Below are the code and all the weights of a small trained network. Each question names an input and a target symbol and asks about switching units off, where a switched-off unit gives its printed mean instead of its output.

import numpy as np


def w(rows, s, z=0):
    codes = np.array(rows[::2]) - 128.0
    scale = np.full(codes.shape[1], s)
    scale[-1] = z or s
    return codes * scale


def f(y):
    return y / 2 * (1 + np.tanh(0.7978845608 * (y + 0.044715 * y**3)))


def softmax(a):
    e = np.exp(a - a.max(-1, keepdims=True))
    return e / e.sum(-1, keepdims=True)


def log_softmax(a):
    a = a - a.max(-1, keepdims=True)
    return a - np.log(np.exp(a).sum(-1, keepdims=True))


def net(x, mask):
    ids = ['αζθστφψω'.index(c) for c in x.split()]
    T = len(ids)
    res = E[ids] + P[:T]
    r = res
    for j in range(3):
        rows = slice(2 * j, 2 * j + 2)
        q, k, v = (r @ M[0][rows].T for M in (Q, K, V))
        z = softmax(np.where(np.tri(T) > 0, q @ k.T / 2**0.5, -1e9)) @ v
        o = O[0][rows]
        res = res + np.where(mask[j], z, o[:, -1]) @ o[:, :-1]
    y = f(res @ A[0][:, :-1].T + A[0][:, -1])
    res = res + np.where(mask[3:11], y, B[0][:, -1]) @ B[0][:, :-1]
    return log_softmax(res[-1] @ U[:, :-1].T + U[:, -1])


Q, K, V, O, A, B = {}, {}, {}, {}, {}, {}
E = w([
[131,94,99,177,195],'α',
[92,95,112,56,99],'ζ',
[164,79,82,91,112],'θ',
[111,168,96,177,183],'σ',
[96,175,209,163,110],'τ',
[141,252,115,123,135],'φ',
[203,86,81,183,144],'ψ',
[46,152,110,94,153],'ω',
],0.024)
P = w([
[180,209,75,4,152],'0',
[175,196,66,90,113],'1',
[158,172,72,126,107],'2',
[141,151,77,145,106],'3',
[128,134,81,159,112],'4',
[119,120,89,164,116],'5',
[110,105,95,169,123],'6',
[103,96,102,173,131],'7',
[96,85,108,174,137],'8',
[89,76,113,173,148],'9',
[83,66,117,170,153],'10',
],0.012)
Q[0] = w([
[188,74,2,156,193],'H1',
[90,192,152,200,179],'H1',
[189,88,135,127,180],'H2',
[156,70,20,93,64],'H2',
[69,207,96,142,179],'H3',
[141,139,162,113,58],'H3',
],0.0088)
K[0] = w([
[150,78,5,131,178],'H1',
[90,180,90,157,170],'H1',
[162,107,150,144,144],'H2',
[141,96,107,109,90],'H2',
[92,166,119,151,128],'H3',
[132,126,135,102,105],'H3',
],0.016)
V[0] = w([
[2,122,95,96,100],'H1',
[100,237,114,100,111],'H1',
[111,172,101,198,212],'H2',
[181,122,129,144,99],'H2',
[68,218,178,111,235],'H3',
[155,105,125,142,142],'H3',
],0.0093)
O[0] = w([
[171,70,24,243,183,104],'H1',
[112,2,213,128,160,200],'H1',
[129,4,105,113,129,241],'H2',
[39,161,144,108,155,96],'H2',
[151,235,127,69,43,255],'H3',
[109,92,85,134,111,115],'H3',
],0.0083,0.004)
A[0] = w([
[158,13,108,195,213,9],'N1',
[97,173,83,54,136,54],'N2',
[135,67,99,104,51,50],'N3',
[87,169,100,31,98,150],'N4',
[164,183,165,110,79,133],'N5',
[208,178,125,169,139,138],'N6',
[235,253,74,131,140,31],'N7',
[48,146,159,160,133,100],'N8',
],0.016,0.012)
B[0] = w([
[80,163,154,112,43,165],'N1',
[77,137,212,152,68,160],'N2',
[217,182,124,99,111,129],'N3',
[159,185,95,170,171,253],'N4',
[101,77,82,145,136,161],'N5',
[196,172,44,122,170,157],'N6',
[62,129,173,92,57,173],'N7',
[254,196,81,151,102,139],'N8',
],0.011,0.008)
U = w([
[129,118,130,146,107,71],'α',
[129,121,133,148,104,79],'ζ',
[53,53,146,104,110,255],'θ',
[133,118,130,138,106,72],'σ',
[163,9,69,188,203,231],'τ',
[124,120,125,142,106,57],'φ',
[163,219,97,108,124,140],'ψ',
[133,115,127,146,109,75],'ω',
],0.013,0.0067)

Each question gives the input, a string of symbols that net reads in full, and the target symbol t.
The units are the heads (2 rows each of Q, K, V and O) and the neurons (one row each of A and B). Each row of codes is followed by its name. A weight is (code - 128) times the scale printed after its matrix; where a second scale follows, it is the last column's (O, A, B and U).
mask holds one flag per unit, heads first, then neurons. A switched-off unit (its flag False) gives its mean, the last column of its rows in O or B, instead of its output. The means were averaged over made-up inputs and are rounded, as every weight is.
A unit's drop is (log p(t) with every unit on - log p(t) with that unit switched off) / (log p(t) with every unit on - log p(t) with every unit switched off).
The circuit of an input: a set's keep is (log p(t) with only the set's units on - log p(t) with every unit switched off) / (log p(t) with every unit on - log p(t) with every unit switched off). Starting from all 11 units, units are removed one at a time, each time the one whose removal leaves the highest keep (on an exact tie, the one counted first), for as long as the keep stays at least 0.8.
circuit, biggest first: the units of the circuit, biggest drop first
unit that matters most: the unit with the biggest drop
top k neurons: the k neurons with the biggest drops, biggest first
which heads matter: for each layer, one digit per head in row order, 1 if its drop is at least 0.15 and else 0, layers parted by /
input ψ ω ω ψ σ σ ψ ψ ω ω α, target ψ: unit that matters most -> H1
input σ ω τ, target θ: top 2 neurons -> N5; N4
input θ ζ φ σ α σ θ ψ ζ ω, target ψ: which heads matter -> 001
input φ ω ζ ψ ψ θ, target ψ: which heads matter -> 100
input ψ ψ φ α ψ φ ψ, target θ: circuit, biggest first -> H3; N1
input θ ψ ζ α σ ψ ω ω, target τ: circuit, biggest first -> H1; H3; N1
input α ζ α ψ ω σ ω ω φ ζ, target τ: which heads matter -> 110
input σ α σ φ θ ω ζ ω σ α σ, target θ: which heads matter -> 010
input θ ω σ ω ζ σ ζ, target τ: circuit, biggest first -> H2; H1; H3; N1
input ζ ζ ψ θ ψ ζ ω, target ψ: top 2 neurons -> N8; N5
input ω τ ζ ψ ζ φ ζ φ τ ψ ψ, target θ: which heads matter -> 011
input ω ω τ ω θ ω φ ζ θ σ, target ψ: top 3 neurons -> N6; N1; N5
input θ σ ψ σ, target τ: which heads matter -> 111
input τ θ φ τ ω θ ω, target τ: which heads matter -> 101
input α ω α θ θ ψ τ α α, target θ: circuit, biggest first -> N1
input σ σ α τ, target θ: which heads matter -> 111
input α φ α σ φ ω α ψ, target ψ: top 2 neurons -> N3; N5
input ω ω σ σ, target τ: top 2 neurons -> N7; N2
input σ ω φ ψ ω ζ α θ θ θ, target θ: top 2 neurons -> N1; N4
input ω α σ ω ω τ, target τ: which heads matter -> 010
